Below are the code and all the weights of a small trained network. Each question names an input and a target symbol and asks about switching units off, where a switched-off unit gives its printed mean instead of its output.

import numpy as np


def w(rows, s, z=0):
    codes = np.array(rows[::2]) - 128.0
    scale = np.full(codes.shape[1], s)
    scale[-1] = z or s
    return codes * scale


def f(y):
    return np.maximum(y, 0)


def softmax(a):
    e = np.exp(a - a.max(-1, keepdims=True))
    return e / e.sum(-1, keepdims=True)


def log_softmax(a):
    a = a - a.max(-1, keepdims=True)
    return a - np.log(np.exp(a).sum(-1, keepdims=True))


def net(x, mask):
    ids = ['ΓΠαβελτφ'.index(c) for c in x.split()]
    T = len(ids)
    res = E[ids] + P[:T]
    r = res
    for j in range(3):
        rows = slice(2 * j, 2 * j + 2)
        q, k, v = (r @ M[0][rows].T for M in (Q, K, V))
        z = softmax(np.where(np.tri(T) > 0, q @ k.T / 2**0.5, -1e9)) @ v
        o = O[0][rows]
        res = res + np.where(mask[j], z, o[:, -1]) @ o[:, :-1]
    y = f(res @ A[0][:, :-1].T + A[0][:, -1])
    res = res + np.where(mask[3:7], y, B[0][:, -1]) @ B[0][:, :-1]
    return log_softmax(res[-1] @ U[:, :-1].T + U[:, -1])


Q, K, V, O, A, B = {}, {}, {}, {}, {}, {}
E = w([
[150,143,140],'Γ',
[150,154,149],'Π',
[149,154,145],'α',
[100,188,252],'β',
[159,115,126],'ε',
[148,92,222],'λ',
[213,169,109],'τ',
[196,76,98],'φ',
],0.013)
P = w([
[75,110,89],'0',
[116,129,136],'1',
[140,134,166],'2',
[157,143,178],'3',
[178,144,194],'4',
[193,151,216],'5',
[206,153,231],'6',
[225,148,242],'7',
[225,164,254],'8',
],0.0078)
Q[0] = w([
[248,180,216],'head 1',
[175,102,160],'head 1',
[190,213,125],'head 2',
[114,116,155],'head 2',
[236,99,116],'head 3',
[215,150,131],'head 3',
],0.017)
K[0] = w([
[252,80,177],'head 1',
[212,127,132],'head 1',
[166,163,237],'head 2',
[150,142,100],'head 2',
[182,190,252],'head 3',
[230,121,192],'head 3',
],0.011)
V[0] = w([
[91,11,153],'head 1',
[72,185,210],'head 1',
[123,137,83],'head 2',
[147,128,114],'head 2',
[96,134,152],'head 3',
[116,24,89],'head 3',
],0.013)
O[0] = w([
[205,8,200,103],'head 1',
[44,51,145,153],'head 1',
[138,209,119,44],'head 2',
[129,142,109,107],'head 2',
[141,97,95,154],'head 3',
[143,139,199,2],'head 3',
],0.012,0.0074)
A[0] = w([
[154,218,254,123],'neuron 1',
[43,117,199,7],'neuron 2',
[146,164,61,46],'neuron 3',
[107,201,187,50],'neuron 4',
],0.0074,0.0018)
B[0] = w([
[157,62,30,243],'neuron 1',
[142,108,19,254],'neuron 2',
[94,123,84,203],'neuron 3',
[113,155,2,184],'neuron 4',
],0.0089,0.0037)
U = w([
[106,159,165,148],'Γ',
[80,173,186,255],'Π',
[93,166,169,158],'α',
[92,56,41,15],'β',
[140,147,154,150],'ε',
[118,73,214,146],'λ',
[102,208,88,104],'τ',
[255,141,111,67],'φ',
],0.008,0.0071)

Each question gives the input, a string of symbols that net reads in full, and the target symbol t.
The units are the heads (2 rows each of Q, K, V and O) and the neurons (one row each of A and B). Each row of codes is followed by its name. A weight is (code - 128) times the scale printed after its matrix; where a second scale follows, it is the last column's (O, A, B and U).
mask holds one flag per unit, heads first, then neurons. A switched-off unit (its flag False) gives its mean, the last column of its rows in O or B, instead of its output. The means were averaged over made-up inputs and are rounded, as every weight is.
A unit's drop is (log p(t) with every unit on - log p(t) with that unit switched off) / (log p(t) with every unit on - log p(t) with every unit switched off).
The circuit of an input: a set's keep is (log p(t) with only the set's units on - log p(t) with every unit switched off) / (log p(t) with every unit on - log p(t) with every unit switched off). Starting from all 7 units, units are removed one at a time, each time the one whose removal leaves the highest keep (on an exact tie, the one counted first), for as long as the keep stays at least 0.8.
circuit, biggest first: the units of the circuit, biggest drop first
top k neurons: the k neurons with the biggest drops, biggest first
which heads matter: for each layer, one digit per head in row order, 1 if its drop is at least 0.15 and else 0, layers parted by /
drop of u: that unit's drop, to one decimal
input Γ Γ φ, target φ: which heads matter : 100
input Π φ Π Π λ Π Π, target λ: circuit, biggest first : [head 1; neuron 4]
input β τ Π β τ α, target τ: top neuron : [neuron 3]
input Π Π β, target β: circuit, biggest first : [neuron 2; head 1]
input φ τ Π, target τ: circuit, biggest first : [head 1; head 2]
input Γ β τ λ λ Π Γ, target λ: circuit, biggest first : [head 1; neuron 4; neuron 2]
input τ Γ Π ε λ Π ε τ ε, target τ: which heads matter : 100
input α λ Γ, target λ: circuit, biggest first : [head 1; head 3]
input β λ ε α Γ Π φ φ λ, target φ: which heads matter : 100
input β τ β, target τ: circuit, biggest first : [head 1; neuron 4]
input β Γ β β τ β β λ ε, target λ: circuit, biggest first : [head 1; head 2]
input Γ τ τ ε, target τ: which heads matter : 110
input φ ε τ Π, target τ: which heads matter : 110
input Γ τ β β τ Γ, target τ: which heads matter : 100
input Π α φ Γ, target φ: drop of head 1 : 1.1
input β φ φ Π, target φ: drop of head 3 : 0.1
input Π φ Π, target φ: drop of head 2 : 0.1
